Below are the code and all the weights of a small trained network. Each question names an input and a target symbol and asks about switching units off, where a switched-off unit gives its printed mean instead of its output.

import numpy as np


def w(rows, s, z=0):
    codes = np.array(rows[::2]) - 128.0
    scale = np.full(codes.shape[1], s)
    scale[-1] = z or s
    return codes * scale


def f(y):
    return y / 2 * (1 + np.tanh(0.7978845608 * (y + 0.044715 * y**3)))


def softmax(a):
    e = np.exp(a - a.max(-1, keepdims=True))
    return e / e.sum(-1, keepdims=True)


def log_softmax(a):
    a = a - a.max(-1, keepdims=True)
    return a - np.log(np.exp(a).sum(-1, keepdims=True))


def net(x, mask):
    ids = ['ΛΠΦΩαβδζηθμξτψ'.index(c) for c in x.split()]
    T = len(ids)
    res = E[ids] + P[:T]
    u = 0
    for l in range(2):
        r = res
        for j in range(3):
            rows = slice(4 * j, 4 * j + 4)
            q, k, v = (r @ M[l][rows].T for M in (Q, K, V))
            z = softmax(np.where(np.tri(T) > 0, q @ k.T / 4**0.5, -1e9)) @ v
            o = O[l][rows]
            res = res + np.where(mask[u + j], z, o[:, -1]) @ o[:, :-1]
        u += 3
        y = f(res @ A[l][:, :-1].T + A[l][:, -1])
        res = res + np.where(mask[u : u + 4], y, B[l][:, -1]) @ B[l][:, :-1]
        u += 4
    return log_softmax(res[-1] @ U[:, :-1].T + U[:, -1])


Q, K, V, O, A, B = {}, {}, {}, {}, {}, {}
E = w([
[166,165,93],'Λ',
[208,131,197],'Π',
[95,112,134],'Φ',
[88,56,2],'Ω',
[91,128,166],'α',
[192,185,126],'β',
[139,152,111],'δ',
[102,155,58],'ζ',
[125,128,100],'η',
[155,142,69],'θ',
[17,9,68],'μ',
[19,41,149],'ξ',
[144,132,87],'τ',
[124,121,87],'ψ',
],0.0089)
P = w([
[55,158,176],'0',
[171,105,70],'1',
[234,88,123],'2',
[56,188,138],'3',
[169,109,26],'4',
[199,62,168],'5',
[55,187,136],'6',
[170,116,18],'7',
[172,54,194],'8',
[70,210,133],'9',
[167,115,11],'10',
[151,60,233],'11',
[47,193,123],'12',
[183,133,13],'13',
],0.012)
Q[0] = w([
[88,188,190],'L0H1',
[92,128,242],'L0H1',
[106,168,156],'L0H1',
[128,152,211],'L0H1',
[138,189,85],'L0H2',
[69,133,215],'L0H2',
[61,89,99],'L0H2',
[68,255,109],'L0H2',
[36,185,101],'L0H3',
[92,132,190],'L0H3',
[151,92,157],'L0H3',
[126,164,91],'L0H3',
],0.0092)
K[0] = w([
[203,83,119],'L0H1',
[198,10,82],'L0H1',
[215,235,111],'L0H1',
[195,102,181],'L0H1',
[126,243,168],'L0H2',
[159,159,57],'L0H2',
[145,99,74],'L0H2',
[79,152,168],'L0H2',
[20,71,124],'L0H3',
[96,133,176],'L0H3',
[95,102,77],'L0H3',
[150,167,133],'L0H3',
],0.012)
V[0] = w([
[112,105,159],'L0H1',
[68,148,147],'L0H1',
[128,158,137],'L0H1',
[150,89,82],'L0H1',
[249,145,150],'L0H2',
[101,132,165],'L0H2',
[86,60,119],'L0H2',
[88,150,109],'L0H2',
[171,206,102],'L0H3',
[114,92,61],'L0H3',
[109,133,86],'L0H3',
[153,96,156],'L0H3',
],0.013)
O[0] = w([
[84,6,111,118],'L0H1',
[77,121,251,197],'L0H1',
[60,99,188,128],'L0H1',
[197,226,84,128],'L0H1',
[181,78,163,23],'L0H2',
[98,3,75,99],'L0H2',
[172,76,224,178],'L0H2',
[62,76,145,171],'L0H2',
[99,97,237,133],'L0H3',
[186,204,86,253],'L0H3',
[156,216,173,196],'L0H3',
[215,169,40,93],'L0H3',
],0.0041)
A[0] = w([
[68,156,142,120],'L0N1',
[104,177,133,250],'L0N2',
[97,114,100,166],'L0N3',
[80,125,250,38],'L0N4',
],0.012,0.0027)
B[0] = w([
[27,133,158,206],'L0N1',
[134,129,206,255],'L0N2',
[142,247,94,191],'L0N3',
[124,45,101,145],'L0N4',
],0.011,0.0032)
Q[1] = w([
[85,190,194],'L1H1',
[140,203,99],'L1H1',
[150,99,107],'L1H1',
[97,170,114],'L1H1',
[171,156,121],'L1H2',
[157,99,113],'L1H2',
[67,120,49],'L1H2',
[123,88,120],'L1H2',
[184,175,223],'L1H3',
[154,90,3],'L1H3',
[69,206,145],'L1H3',
[205,120,150],'L1H3',
],0.012)
K[1] = w([
[75,82,179],'L1H1',
[85,155,111],'L1H1',
[151,151,107],'L1H1',
[58,111,198],'L1H1',
[35,145,148],'L1H2',
[254,117,75],'L1H2',
[136,99,17],'L1H2',
[241,137,51],'L1H2',
[161,160,255],'L1H3',
[184,3,19],'L1H3',
[105,229,128],'L1H3',
[223,152,132],'L1H3',
],0.0098)
V[1] = w([
[63,162,179],'L1H1',
[77,124,166],'L1H1',
[68,252,57],'L1H1',
[27,46,140],'L1H1',
[61,161,37],'L1H2',
[183,102,163],'L1H2',
[70,116,47],'L1H2',
[125,146,81],'L1H2',
[25,183,104],'L1H3',
[110,68,116],'L1H3',
[108,60,133],'L1H3',
[99,97,99],'L1H3',
],0.011)
O[1] = w([
[85,202,76,201],'L1H1',
[110,188,153,189],'L1H1',
[174,255,88,159],'L1H1',
[50,72,68,247],'L1H1',
[210,108,130,185],'L1H2',
[115,186,185,72],'L1H2',
[196,137,82,178],'L1H2',
[215,61,168,121],'L1H2',
[149,132,176,182],'L1H3',
[186,212,70,117],'L1H3',
[143,211,145,117],'L1H3',
[162,141,161,128],'L1H3',
],0.0073,0.013)
A[1] = w([
[173,206,87,255],'L1N1',
[121,32,171,34],'L1N2',
[59,24,109,112],'L1N3',
[151,126,3,65],'L1N4',
],0.0072,0.0076)
B[1] = w([
[139,97,254,250],'L1N1',
[147,207,39,130],'L1N2',
[217,34,103,179],'L1N3',
[167,225,54,180],'L1N4',
],0.0096,0.012)
U = w([
[71,166,194,243],'Λ',
[79,156,145,100],'Π',
[110,142,135,97],'Φ',
[60,213,104,11],'Ω',
[198,40,199,178],'α',
[114,127,129,72],'β',
[76,203,253,185],'δ',
[221,176,46,75],'ζ',
[131,133,102,53],'η',
[148,107,93,13],'θ',
[104,158,155,254],'μ',
[130,49,243,217],'ξ',
[132,245,97,76],'τ',
[89,131,163,88],'ψ',
],0.0082,0.0047)

Each question gives the input, a string of symbols that net reads in full, and the target symbol t.
The units are the heads (4 rows each of Q, K, V and O) and the neurons (one row each of A and B). Each row of codes is followed by its name. A weight is (code - 128) times the scale printed after its matrix; where a second scale follows, it is the last column's (O, A, B and U).
mask holds one flag per unit, layer by layer, with each layer's heads first. A switched-off unit (its flag False) gives its mean, the last column of its rows in O or B, instead of its output. The means were averaged over made-up inputs and are rounded, as every weight is.
A unit's drop is (log p(t) with every unit on - log p(t) with that unit switched off) / (log p(t) with every unit on - log p(t) with every unit switched off).
The circuit of an input: a set's keep is (log p(t) with only the set's units on - log p(t) with every unit switched off) / (log p(t) with every unit on - log p(t) with every unit switched off). Starting from the 12 units with the biggest drops (on a tie, the unit counted first), units are removed one at a time, each time the one whose removal leaves the highest keep (on an exact tie, the one counted first), for as long as the keep stays at least 0.8.
circuit, biggest first: the units of the circuit, biggest drop first
top k neurons: the k neurons with the biggest drops, biggest first
top k neurons in layer l: the k neurons of layer l with the biggest drops, biggest first
heads that matter: for each layer, one digit per head in row order, 1 if its drop is at least 0.15 and else 0, layers parted by /
input β α μ ξ Ω η Φ, target ξ: top 4 neurons => (L0N4 L1N3 L1N4 L0N2)
input Π Ω α α Ω α α θ Φ Φ Π Φ Ω, target α: top 2 neurons => (L0N4 L1N3)
input μ ξ α ψ ψ Ω ξ, target τ: top 2 neurons in layer 0 => (L0N1 L0N3)
input Ω Ω Ω Ω ψ δ θ, target δ: circuit, biggest first => (L1N1 L1H1 L0H3)
input μ Ω ζ Φ α Π μ Λ ξ η Ω μ τ, target τ: heads that matter => 111 / 110
input Ω Ω δ Ω, target δ: top 3 neurons => (L1N1 L0N2 L0N3)
input α Ω δ Ω ξ ψ β τ δ Π, target θ: top neuron => (L0N4)
input μ ζ τ Φ ζ Π Π ψ ξ Λ, target τ: top 3 neurons => (L0N1 L0N3 L1N4)
input τ α μ τ Ω ζ Ω Ω, target ζ: circuit, biggest first => (L1N4 L1H2)
input ζ Φ τ θ, target Ω: heads that matter => 111 / 100
input μ μ Ω Π, target τ: circuit, biggest first => (L1H1 L0H1 L0N1)
input ζ Ω ψ ζ, target Ω: circuit, biggest first => (L1H1 L0N1 L0H2)
input α Ω μ Λ θ β Ω θ Ω Π η η η, target θ: top 2 neurons => (L0N4 L1N3)
input ξ ξ Λ ψ α ζ η ξ Ω θ Λ ξ ψ, target ζ: heads that matter => 111 / 110
input Π μ Ω Φ Φ θ Φ ζ Φ Π, target α: top 2 neurons => (L0N4 L1N3)
input Ω ψ μ τ η θ Φ δ μ δ, target δ: top 3 neurons in layer 0 => (L0N2 L0N3 L0N1)
input ζ β ζ τ θ α α β Ω Ω ζ Λ Φ, target Ω: circuit, biggest first => (L1H1 L0N1 L0H3)
input Π Φ η Ω, target α: circuit, biggest first => (L1H1 L1N3 L0N4 L0H1)
input ζ Φ η τ Ω μ ξ, target Ω: circuit, biggest first => (L1H1 L0N1)
input ζ ξ ζ Λ Λ ξ β, target Ω: top neuron => (L0N4)
input Ω α θ α Ω θ ζ, target δ: circuit, biggest first => (L1H1 L1N1 L0N2)
input Π ζ μ α α ζ ζ ψ Π ζ, target α: top 2 neurons in layer 0 => (L0N4 L0N3)
input β α ζ η, target ξ: circuit, biggest first => (L0N4 L1H1 L0H3 L1N4)
input Ω Ω μ ζ δ θ ζ ψ, target τ: top 2 neurons => (L0N1 L1N4)
input α τ β α ζ β Φ θ δ Ω θ Ω Ω, target θ: top 2 neurons in layer 1 => (L1N3 L1N1)
input Ω ζ ξ α Ω ζ ψ Ω Π δ α, target δ: top 2 neurons => (L1N1 L1N3)
input Ω Ω ψ, target α: top 2 neurons => (L0N1 L0N3)
